a =
125,133,131,126,130,128,131,133,132,127,126,127
128,128,128,128,128,128,128,128,128,128,128,128
150,131,134,128,136,132,134,118,123,132,127,125
131,128,132,130,129,126,127,130,131,127,127,129
The entry directly below the smallest entry is 130
The entry just left of 136 -> 128
What is the entry in the top-left corner?
A: 125
What is the third entry on the main diagonal?
A: 134
What is the second entry on the diagonal from the top-right corner?
A: 128
What is the entry just right of the largest entry?
A: 131
What is the entry directly below the largest entry?
A: 131
The 2nd-last entry, reading row by row -> 127
The bottom-right entry -> 129
The first entry on the diagonal from the top-right corner is 127
The last entry in the row that holds the smallest entry: 125

arr =
[[146 150 126 154 120 118 122 127]
 [116 112 135 106 121 141 120 119]]
Rows and columns are numbered from 0.
The entry just left of 126 is 150
The top-left entry: 146
The entry in the top-right corner: 127
The entry in row 1 and column 0 -> 116
The entry just left of the largest entry -> 126
Which number is the entry directly below 154?
A: 106

Read these off the table that follows. Counting starts at 0.
1) Report the entry at row 2, column 0.
2) Report the entry at row 0, column 2.
3) Report the top-left entry.
4) Report the top-right entry.
5) Report the entry just left of 137.
6) Report the entry in row 0 and column 1.
7) Report the entry directly below 127.
8) Report the entry in row 2 and column 1.
[[135 126 139 125 120 130]
 [145 123 147 133 129 118]
 [116 129 127 146 142 117]
 [140 110 121 111 110 137]
 [128 108 154 143 118 138]
 [136 139 117 116 140 117]
 [129 133 135 133 125 138]
 [111 150 114 131 119 147]]
1) 116
2) 139
3) 135
4) 130
5) 110
6) 126
7) 121
8) 129
